Each row is followed by the band that its hidden value falls in (each part has its own value, ranges and names)
[  38  171   26  115   31  110  123 -118   39  113  230  -24   -8  -81
  312  -17   86  130  -64  -26  152   14 -330  291 -374   78 -247  159
  -92 -252  402  158   73   59   15  122   -3   26   14 -126 -191  -33
 -336 -217  151  -60 -104 -145  170   -3 -273] -> j326
[ -58   46  117  342  165  -88   30 -169  252  419  411 -514    2 -101
  376  -74 -205 -123 -669 -299 -173 -202   63  -42 -451  243  241  -65
  135  177  579  119  192   16 -409  417 -167 -385 -154 -186 -230   46
 -796   47  187 -350  188  410   95   89  174] -> j769
[  58  166 -295  -68  -55  -37  -16 -101  163 -289 -125 -116  -88   78
  140    6  -64  107  187 -179 -283   21  -20  102  166   23   32 -328
 -141 -236  -74 -145   35   87  -44   -2   75  149   25 -117 -219 -355
  103  -71 -119  -46  132   79   51  -37   75] -> J78
[-182  -72 -255 -446  150  360  446 -424  -70   76  217  -37 -180  -78
  -49  358 -108  205    1 -180  399  111    9 -233 -442   74  -88 -409
   44   62 -184  -10  383  -42   39  -34  -61 -456 -506   41  129  168
 -369  142  -25  168 -202  308  373 -231  128] -> j509
[-127  148   65  -27  150  -49  -57 -254  262   42 -151 -213 -167 -146
  238 -177   56  155  -24  -83  -15   38 -374 -292  -17  -68 -218  -28
  102 -126   51 -103   89  159 -164   49   68    4   67  -84 -119 -166
 -198 -240  -97  -62 -169 -131  -56   88   32] -> j769
[ -20  371  -51 -159 -178   19  356 -138  236 -241   86 -141 -233  197
   -7   96  -85  -75   48 -314  145   79 -229  -83 -593  222   -6   30
  343 -151  -85   29  275 -248  170   53  124  132 -492 -215 -146  -27
  -84  -91  115   38 -263  253  342 -174  259] -> J739
[ -45  370    1 -201  -93    8  303 -167  241 -193  102 -136 -213  148
  -15   79 -158 -102   19 -261  124   69 -191  -75 -553  221  -43  -24
  315 -151  -42   -3  275 -190  126   76   91   71 -449 -178 -179  -67
 -179   25   77  -80 -196  242  362 -123  230] -> j669
[ 182  283   72  -21   80  186  231  -93  231  157   73  206  -39   -5
  615 -130  104  257   24  389    1    9 -155  193 -395  -84 -260  120
  -28 -294  215  117  249   81   89  -71  317 -109  117  -48   61 -158
  -20 -327  286 -160 -230 -316   82  -83 -188] -> j326
[ 271 -146  277  181  -91 -435 -126  291 -127  -22   82 -384  199 -106
 -487  330  236 -239 -113 -446  -30   93 -239  -92  -22   33 -211  -88
   -9  161  270   55 -191  -81  -39   66   39  -29  -58  -48   87  248
 -138  244 -385  168   89  207 -296 -169 -401] -> j371
[   4   19 -169   -5 -136  -79   39 -120    4 -245  -67  -11 -109  183
  212  131    3  -13  204 -317 -186   31   -5   56   38  -19 -261 -111
   66 -301 -191 -236  206   31   97   58  109  101  -30 -154  -98 -120
  169   32 -134  -83   61  154   53  -81   81] -> j669
[ -41  138 -294 -150    9  330  348 -296   20  -71  253  124 -178   78
  199  266 -217  139   85 -225  154   56   97  124 -334   85 -266 -214
  195 -168 -256  -87  417 -202  196   15   56 -269 -110  -53   38  127
 -243   44  193  -15 -110  267  416 -121  113] -> j326
[  10  146 -588 -236  318  267 -157 -263   94   33  198   -3 -571   12
  150   41 -201  221    9 -152 -325  147  424  253  386  132  107 -417
 -268  -56  -91  -12  369 -387  -16 -147 -113 -188  297   87   27  -47
 -177 -445   92   99  170 -225  112  171   53] -> j509
[-150  -73  308  246  -43  406  -98  487 -373  260  592  468  112 -221
  132 -378  562  648  131  437   82 -156 -229  -36  618 -351   92   56
 -262  152  246  116 -134  325 -200 -349   61 -220 -237 -110  285 -102
  -26 -360    1  327  418 -572 -440  339  153] -> J619
[ 117 -108    5  125 -205 -107  148   88   67 -240  357  284  233  237
   42  413   95   92   35  -92 -264  -34  489  124   89 -293 -209 -220
   65 -136 -109 -303  174  239 -219  138  149 -243  197   67  110  105
   84  119  143  156  309  181 -272 -226    6] -> J619
[  98   88 -141  281  127  -36  -29  -34  162  184 -130 -267 -167 -157
  337  -58  190  145 -181 -279    9  -88 -354 -148   29   94  -76  134
   89  -29  -56  -24  154  -47  -54  -45   14  -58  147 -217  -16    5
 -111 -273   26  -38 -272    5 -161  132  -22] -> j769
[ 205  498   14   23 -362 -339   68  128  375 -466  460  162  160  308
  -54  253 -132   29   46  109 -181   69  233  438 -125 -204  -56  -91
   18 -323  195 -181  -11  144 -334  266   65  168  225   35 -267 -149
  -35 -179  178  256  143  -83   14 -203  -95] -> J78
[ 137   70  -58  283  246  -82   97 -139  169  356  195 -594   10 -206
  132   94  -66 -108 -614 -532    8 -207 -148  -37 -427  306  144 -111
   63  214  513  165   83  -49 -288  451 -244 -370  104 -179 -166  158
 -865   39  263 -186   92  374  165   29  -68] -> J739
[ 126  448 -106 -310  406  -17  -50  -38 -129   27  -99  115 -575  -64
  108 -204   85  102  133  -10   69 -226  -14  323   42  314 -348  -40
  -84  -50 -260   19  298 -257   64 -280 -200 -151  328   -3  164  -34
 -308 -166  395 -178  174 -641  -20  266  -30] -> j769
[ -97  239  110  160  137  -69  -52 -270  277   60  -67 -256  -85 -143
  310 -353   44  268  -52 -196  -22 -121 -578  -93  -77  -35 -335 -112
   64   19  288   79 -108  -63  -76  204  -38   32  291 -104   68 -135
 -530 -407  139   -8  -64 -252 -106   68  -93] -> j185
[ 212  173 -259  392   74    3   94   18  116   95    9 -217   30 -198
  329   89  113  184 -189 -369  108 -186 -360  132  -48  133 -106  110
   36  -96  -13  -49  103   50  -80  111  -96  -78  335 -259 -138   23
 -294 -122  210  -64 -217  111   15  117 -153] -> j326
[ 229  110  -17  286 -276 -182  288  247  125 -411  457  437  351  333
  121  453  174  154   57 -136 -194 -178  348  336    1 -254 -234  -12
   84 -293 -144 -347  190  289 -129  265   77 -118  347  -38   22   48
   77  124  446  133  202  120 -246 -182  -79] -> j326
[ 230    7  -41 -216 -192  214  440 -166    7  110   42  164 -120  214
  417  201  135   15   84  132   69  122  179  152 -686  -38 -233   11
  101 -175  104  158  375 -113  170  -94  418 -157 -271  -45  257  146
  215 -242  162   62 -130    4  190 -456  -10] -> j509
[ -57  133   85  265   16   32   42 -154  166  246  325 -266    0   25
  315  -96  -64  -10 -372  -93  -14  -92 -149  118 -457  151   27   -2
   25  -42  541  230  -14  -46 -155  243  -66 -160 -191 -117 -217  -27
 -560 -158  157 -108  134  205  123  -23    2] -> J739
[ 170 -168  117  122 -271   84   89  146  -82  -43  187  268  198  -28
   90  298  108   24  125    8 -130   55  410   99  117 -311 -347  -47
  238 -113 -157 -298  194  329 -280  -85  367 -220  186  -33   81  190
  223  146  -61   12  300  112 -150 -148   72] -> j509
[ 253 -202  324  358 -219  -75   18  237 -238 -107   55 -164  422   61
 -417  170  272 -127   63 -608 -126  -68 -369  -27  -37 -104 -482 -328
  102  170  451  201 -491 -217  320  308  192  -94  154  -67  321  246
 -359  212  -44  179  559  351 -110 -303 -336] -> j371
[ 318  374 -397  371  -71 -355  -97  206  251   15 -175 -529  -27   85
  -95  121  141  139 -370 -189  167 -287 -372 -204   57  152  336 -300
  -32  239 -234  126 -385 -288 -181 -144 -218 -230  -38  -62   59  -41
 -192 -236  -12  505 -133  415 -284 -118   51] -> J739
[ 250  322  -51  143 -360 -285  213  194  233 -471  397  284  173  380
   61  351   93   64   63 -100 -198  -79  311  368  -84 -211 -113   18
   94 -317  -13 -277  143  199 -239  297   70   75  306  -50 -107  -17
   90 -132  390  247  176  -20 -109 -208   -8] -> j326
[  91   54  285   69  -36  192  147   22    4  -54   75 -203  133 -161
 -440  -13   66  -73   36 -575    9   28 -398  -98 -212   77 -295 -256
  263  211  442  224 -235 -236  181  243  177  -22   51 -130  117  165
 -576   61  110   23  355  169  181 -116  -91] -> J78
[ 151  -85  106  245 -287   -1  212  158  -41 -177  376  397  313  154
   91  381  116   91   81  -79  -90 -110  394  257   -7 -275 -416  -71
  217 -134 -165 -286  153  240 -173   72  198 -257  249   -4  150  213
   32  202  232   71  322  167 -224 -200   -5] -> J78
[ 216  299   -6   45 -310 -331  206  111  289 -457  331  218  150  349
   39  308   87   61   59  -83 -225  -53  295  301 -118 -216 -101  -47
   53 -269   61 -256  132  224 -294  310   70   96  279  -16  -84  -58
   59 -158  342  237  161  -84 -155 -244  -24] -> j509
[ 225  430 -126 -172 -100 -215  -56   -1  368 -316  186  170   95  265
  -69  290 -132   50    4  442 -161  109  360  291  -23 -237  -62 -331
 -178 -387   67 -150 -128  258 -349   55   91 -118  279  270 -304 -257
    2  -94   71  239  233  -34   14 -227 -192] -> J739
[ 181  132  -95 -172  278  196   96  -41 -236  219  -36  105 -296 -288
  372  -76  239  172  106    3  150  -69 -127  312  -67  130 -323  193
 -161 -194   58    6  381  172  -47 -123   -9 -106  291 -156   -7   13
 -150 -182  223 -227  -11 -559  139  196 -197] -> j371
[ -60  279  158 -239  125  -60   79 -193  161   17   15 -415 -217 -120
 -260  -55 -130 -129 -133 -285  129   46 -281 -252 -404  216  -52 -219
  220  137  210  117   31 -152 -108  116  -29 -110 -276  -62 -106   15
 -555   24  -33  -29   45  122  254  -41  121] -> J739
[-129  -49  281  176 -114  380 -135  346 -200  228  543  456   82 -158
  166 -268  382  521  123  553   11   21  -28   -2  498 -410    6   44
 -158   23  209   57  -79  309 -261 -371  213 -195 -182  -13  172  -80
   96 -384 -105  305  336 -468 -359  219  128] -> J619
[ 144  232 -123 -172   57   87  179 -149  119  -50 -108   75 -181  -80
  365  103  -24   21  154  -36   45  108 -100  157 -227   53 -320  159
  102 -417 -132 -192  433  164   50  -39  209   65  117 -174 -219 -120
  111  -13   22 -302 -278 -124  283   20  -85] -> j669
[ -31   20 -143   34 -155  -98   66 -124   61 -302   -1  -45  -68  161
  174  111  -12   38  205 -352 -221   28  -15   66   20   -5 -209 -151
   58 -242 -159 -210  181   15   60   59   96  145  -55 -151  -89 -125
  121    1 -100  -41   45  159  -23  -93   85] -> J619
[  50  167 -251 -123  -12 -119   13 -179  199 -288    0   12  -43  272
  160  158 -100   58   82  -11 -292   -1  217  127   13  -70  -75 -394
 -155 -319  -53 -173   51  126  -80  121   31  -74   93   68 -183 -287
    4   -5   27    8  234  140   41 -160    3] -> J739
[ -64 -323 -219 -480 -305  351  541  -86 -546  -46   68    5  -67 -179
 -384  555  491   92  207 -383  727  161 -109 -263 -342  -80   37   35
   28  -21  -91 -108  236  569 -341    4  -33  -96 -702 -217 -123  326
  100   32 -209  571   -2  132  374 -317  244] -> J619
[  88   99 -274  213   74 -118  -32  -36   23   36   25 -202 -267 -168
  245   75   79  114  -76 -461   19 -109 -114  156  131  186 -142  126
   69  -21 -233 -166  319  -90 -166  -58 -165   17  261 -239  -38  117
 -137 -194   64  -29 -190  -96 -152  188    0] -> J78
[ 176   87  -18   82 -159 -247  211  150  137 -367  390  330  223  359
   57  416  156   97   21 -106 -259 -111  379  197   18 -247 -145 -125
  -24 -267  -40 -321  204  280 -159  310   32 -150  254   28   16  -20
   48   91  326  140  239   57 -214 -190  -70] -> j769
[ 100 -160  -93 -365 -172  269  361   -8 -328  120  158  187  -26  -27
  -28  415  285   79   78   82  380  108  196 -106 -259 -196  -64  -55
   10  -88  -39  -97  283  402 -246  -57  152 -348 -385  -44   57  210
  131   43 -100  294   99   52  257 -279  136] -> j669
[ -23  125   39 -124   -4  -96  -67   69  233 -118 -125 -380  -81 -192
 -275  -94  114   32   -2 -148  -98  119 -284 -327  106   78  335 -188
  -47   58  130   -3  -98  194 -292 -128   92  177 -386 -159 -295 -305
   25  -69 -357   68    0   51 -117   45  157] -> j185
[  73  183  -81 -162   33 -159 -102  134  225 -175 -171 -335  -23  -89
 -285   24  136   26  -12   54 -104  112 -215 -263  132   78  426 -255
 -250  -95   77   -3 -188  297 -265 -193   58  123 -409  -63 -416 -436
  148   22 -390  104   17  125 -109   -1   36] -> j371
[ 183  178   87  -96  223   65  -44  256 -124   96  -32  170 -216 -253
   50 -120  306  173  105  147    5 -126   22   79  262   46 -135   87
  -48  -11 -188  -87  218  198 -192 -371   78 -159  199  -78   74  -47
   34  -59  141 -121  165 -494 -244  264   13] -> j371
[ -32  382  -51 -157 -184   -9  354 -161  316 -254   31 -117 -274  265
   41   71  -14  -78   31 -271  115   85 -226 -100 -626  217   27  103
  328 -205  -61   45  273 -227  155   43  142  203 -503 -208 -177  -69
   -1 -205  158   64 -302  192  261 -194  267] -> j769
[ 236  115 -156 -273  407  262  120  -10 -360  324  -73  185 -337 -305
  417  -78  337  173   80   93  203 -152  -85  418  -70  210 -257  213
 -350 -233  131   60  408  267  -38 -150 -102 -172  278 -158  -32  -53
 -169 -123  301 -324   88 -682  180  245 -255] -> j669
[ 149  -59   55 -208 -209  176  168   90 -294  128  242  221   86  -54
   97  272  119   30   89  251  194   82  259  106 -127 -251 -186  -55
   14 -158   69 -135  190  430 -299  -49  218 -319 -176  -32  -20  106
   92  133 -157   80  273   -4  237 -174   63] -> j669
[  51  181   37  214  195  -51  -83 -124  173  208 -174 -335 -124 -157
  248 -264  181  183 -172 -191   32 -142 -564 -184  -64   53 -202  -49
   24   72  232  166 -132 -119  -17   71  -23  -91  215 -110   93  -52
 -427 -368  101   30  -75 -134 -134   72 -118] -> J739
[ 132  -49   79 -195 -233  158  129  129 -323  131  267  213   94  -84
   66  255  115   37  101  273  223   86  227  103  -76 -260 -176  -40
   14 -145   56 -148  163  449 -331  -82  202 -302 -213  -43  -39  100
  100  149 -223   97  275  -15  226 -141   76] -> j669
[  67   68 -103  216  161    4  -37  -91  159  214 -160 -238 -194 -189
  367  -85  194  147 -148 -212   26  -37 -370 -152   -1   73 -139  163
   72  -74  -17  -15  175   -6  -49  -67   50  -39  146 -194  -33   -9
  -96 -297   -8  -72 -298  -72 -138  134  -61] -> j769
[ 161  143  206 -169  204   80  -99  268 -109  153  -66  179 -189 -335
   59 -160  294  141  143  246   -8  -14  -24  -45  332  -71 -163  141
   -5  -55 -120 -154  247  333 -244 -369  202 -120  158  -99   30  -96
  141  -31  -62 -193  119 -547 -191  294   25] -> j669
[ -86 -332 -212 -513 -257  356  537  -78 -587  -40   41    6  -84 -177
 -406  562  521   77  212 -404  764  165 -182 -341 -330  -78   19   61
   28  -61 -114 -130  253  596 -280   31  -51 -121 -741 -230 -150  310
   98   88 -239  543  -26  150  426 -281  236] -> J739
[-127   67 -191   35 -154   -7   62 -230   97 -138  -62 -263 -206  -12
  158  109 -115  -25   75 -436   51  117 -209 -164 -110   73 -166    2
  300 -194 -271 -225  260  -19  -30   12   75  105 -235 -244 -240   -5
   21  -25 -261  -31 -226  333  201  -10  240] -> J739
[ 188  131  303 -185  125   89  -66  277 -143  102  -26  232  -63 -369
   44 -111  238  101  217  281   -4   39   -5   11  281 -161 -297  147
   52 -130  -65 -215  239  461 -269 -289  294 -111  221  -97  -27  -82
  143   88 -101 -255  170 -518  -80  250  -31] -> j769
[ -45   29 -118 -162  148   67 -113 -189   90  -87 -172  -54 -376 -134
  221 -123  -10   52  206 -229 -342  111  134  -11  282   32 -190  -83
   60 -173 -178 -242  376   84 -131 -136  166  103  217 -124 -111 -142
  115 -175  -95 -244  107 -248  -53  184  163] -> J619
[  57  136 -336 -109   41   12  -61  -92  137 -225 -193 -145 -145   32
  121   11  -14  101  152 -127 -271   55  -24    3  225   39  102 -308
 -189 -267 -104 -141   48  148  -53  -62   77   92   -5  -98 -290 -379
  145  -67 -168  -57  115   88   72   22   72] -> j371
[ 237  105  -84 -287  398  237  120   38 -350  276 -121  211 -332 -337
  337  -79  388  168  132   57  199 -140 -108  329   -2  172 -302  247
 -272 -208   50   -1  424  299  -48 -181  -51 -141  309 -168    8  -30
 -103 -101  283 -315   69 -723  109  264 -227] -> j669
[ 113  538 -287 -646  311 -168   99 -199 -214 -212 -110   81 -548   82
   81 -189   32  242  279  -27   79 -370   88  401    9  192 -253 -465
 -309   22 -196  -47  212  -84 -155   11 -415 -191  360   59  273 -179
 -463 -218  510   66  439 -767  125   48   85] -> j185
[ 151 -109  197   -4 -242  126  109  135 -234   26  203  280  182  -64
   89  239  116   18  163  136   38   55  276  111  -10 -310 -431  -25
  194 -151  -59 -226  158  382 -238  -65  335 -279   81  -23   65  181
  116  191  -89   -2  332   25   38 -142   26] -> j371
[ 194 -132   25  -39 -174   91   28   90 -106   34  -22  179   23  -61
  185  237  133  -48  143   58 -114  131  320   28  121 -249 -286   42
  158 -241 -149 -299  281  383 -239 -123  385 -146  122  -85  -54   72
  360   93 -202  -98  188   20    2  -82   69] -> j669
[ -59    5 -176  102 -197 -111   77 -120   64 -275   70 -128 -108  121
   87  159  -48   24  145 -525 -128   38  -70   38    2   51 -199 -118
  172 -123 -220 -205  213 -141   60   64   32  142 -103 -202  -37   11
   40  -15 -129   35  -62  241  -29  -80  123] -> j185
[ 134  -77  285  248 -107 -137  -30  213   -4  -47  166 -308  170  -70
 -406  139  104 -133  -79 -601 -152   62 -275 -268   44  -26 -173 -192
  256  237  261   43 -135 -233  107  205  162  -80  -28 -137  176  222
 -295  147 -187  101  204  332  -98  -84  -82] -> J739
[  -1  -20 -107 -120   13   70  -80 -159   58 -118 -172  -21 -291 -111
  218  -56  -10   16  251 -255 -327  133  165   40  254  -26 -251  -66
  120 -192 -183 -271  351  111 -138 -115  240  136  219 -153 -100  -94
  200 -138 -143 -218  129 -178  -31  103  162] -> J78
